Below are the code and all the weights of a small trained network. Each question names an input and a class and asks about switching units off, where a switched-off unit gives its printed mean instead of its output.

import numpy as np


def w(rows, s, z=0):
    codes = np.array(rows[::2]) - 128.0
    scale = np.full(codes.shape[1], s)
    scale[-1] = z or s
    return codes * scale


def f(y):
    return y / 2 * (1 + np.tanh(0.7978845608 * (y + 0.044715 * y**3)))


def log_softmax(a):
    a = a - a.max(-1, keepdims=True)
    return a - np.log(np.exp(a).sum(-1, keepdims=True))


def net(x, mask):
    res = np.array(x, float).reshape(1, 6) / 4 @ E
    y = f(res @ A[0][:, :-1].T + A[0][:, -1])
    res = res + np.where(mask, y, B[0][:, -1]) @ B[0][:, :-1]
    return log_softmax(res[-1] @ U[:, :-1].T + U[:, -1])


A, B = {}, {}
E = w([
[128,136,138,130,126,120,129,133,129,119],'x0',
[171,95,74,152,242,9,27,173,192,153],'x1',
[133,121,122,133,128,132,124,122,129,117],'x2',
[255,57,223,201,138,135,168,224,61,169],'x3',
[125,123,131,122,131,128,124,122,121,131],'x4',
[120,245,57,225,61,54,83,51,44,251],'x5',
],0.015)
A[0] = w([
[101,120,119,67,152,150,120,125,145,85,118],'N0',
[153,112,182,138,78,196,183,129,65,132,166],'N1',
[206,121,162,188,99,127,138,162,72,204,23],'N2',
[149,146,129,192,103,118,115,148,61,171,12],'N3',
[194,62,204,82,129,152,153,196,144,86,161],'N4',
[80,116,186,121,61,249,205,123,109,102,251],'N5',
[58,173,145,144,63,198,169,71,72,127,209],'N6',
[177,162,84,150,214,81,102,91,143,149,88],'N7',
[54,189,58,114,117,114,77,58,129,144,119],'N8',
[174,79,146,122,193,89,93,177,177,132,100],'N9',
[181,73,196,121,174,175,143,174,127,74,124],'N10',
[92,114,142,55,145,155,113,129,216,58,221],'N11',
[57,76,112,61,163,173,117,144,186,38,225],'N12',
[117,144,69,113,164,64,56,127,186,145,85],'N13',
[77,99,130,89,144,132,119,154,149,77,117],'N14',
],0.016,0.012)
B[0] = w([
[110,119,148,105,119,128,142,116,89,116,180],'N0',
[83,96,112,85,74,154,115,154,100,125,207],'N1',
[110,94,206,157,149,123,181,99,51,87,200],'N2',
[135,82,163,159,113,122,157,120,65,134,179],'N3',
[125,104,86,94,97,155,92,188,173,126,245],'N4',
[95,124,85,59,7,136,84,142,95,123,247],'N5',
[114,198,86,121,104,157,180,71,130,139,229],'N6',
[96,70,156,135,138,82,75,154,94,174,199],'N7',
[123,177,95,98,90,94,98,132,177,185,229],'N8',
[161,129,131,156,195,150,120,152,180,114,223],'N9',
[151,146,91,78,130,138,84,189,180,120,230],'N10',
[107,73,178,191,129,124,148,118,78,103,236],'N11',
[120,100,198,177,135,124,172,89,48,82,252],'N12',
[140,81,105,110,112,41,85,169,116,181,215],'N13',
[152,101,165,133,135,95,132,146,99,145,185],'N14',
],0.018,0.044)
U = w([
[109,147,174,159,81,159,181,75,51,101,176],'0',
[120,132,91,95,89,88,66,160,145,162,195],'1',
[153,100,202,207,200,74,131,119,77,132,172],'2',
[173,116,144,134,217,140,91,167,236,113,2],'3',
[110,249,83,155,102,121,145,59,165,191,39],'4',
],0.017,0.0095)

Each question gives the input, the list of numbers given to net, and the class t.
The units are the neurons (one row each of A and B). Each row of codes is followed by its name. A weight is (code - 128) times the scale printed after its matrix; where a second scale follows, it is the last column's (A, B and U).
mask holds one flag per neuron, in row order. A switched-off neuron (its flag False) gives its mean, the last column of its row in B, instead of its output. The means were averaged over made-up inputs and are rounded, as every weight is.
A unit's drop is (log p(t) with every unit on - log p(t) with that unit switched off) / (log p(t) with every unit on - log p(t) with every unit switched off).
The circuit of an input: a set's keep is (log p(t) with only the set's units on - log p(t) with every unit switched off) / (log p(t) with every unit on - log p(t) with every unit switched off). Starting from the 12 units with the biggest drops (on a tie, the unit counted first), units are removed one at a time, each time the one whose removal leaves the highest keep (on an exact tie, the one counted first), for as long as the keep stays at least 0.8.
circuit, biggest first: the units of the circuit, biggest drop first
unit that matters most: the unit with the biggest drop
k most important neurons: the k neurons with the biggest drops, biggest first
drop when u is switched off: that unit's drop, to one decimal
input [-1,3,8,2,3,-6], class 3: unit that matters most => N10
input [8,8,7,1,1,-8], class 3: 3 most important neurons => N10, N4, N9
input [0,-5,2,5,-4,0], class 1: 3 most important neurons => N12, N11, N5
input [3,-3,-7,2,-7,1], class 0: 3 most important neurons => N10, N8, N13
input [-6,-4,2,2,-1,1], class 0: 4 most important neurons => N8, N10, N13, N4
input [-7,-5,7,2,7,-5], class 1: 2 most important neurons => N10, N4
input [-5,-5,5,0,-5,-3], class 0: 2 most important neurons => N8, N13
input [-8,5,-7,1,0,3], class 2: 3 most important neurons => N5, N4, N10
input [1,8,4,-7,-2,0], class 2: 2 most important neurons => N5, N4
input [-3,-7,-1,-1,-6,1], class 4: 2 most important neurons => N6, N12
input [7,-8,7,1,-4,0], class 1: 4 most important neurons => N5, N12, N1, N11
input [-4,-7,7,-7,-7,-2], class 0: drop when N12 is switched off => 0.0
input [-4,0,3,3,4,7], class 0: drop when N13 is switched off => 0.1
input [1,2,1,7,-6,3], class 2: circuit, biggest first => N5
input [7,-7,0,-7,1,0], class 0: drop when N11 is switched off => 0.6
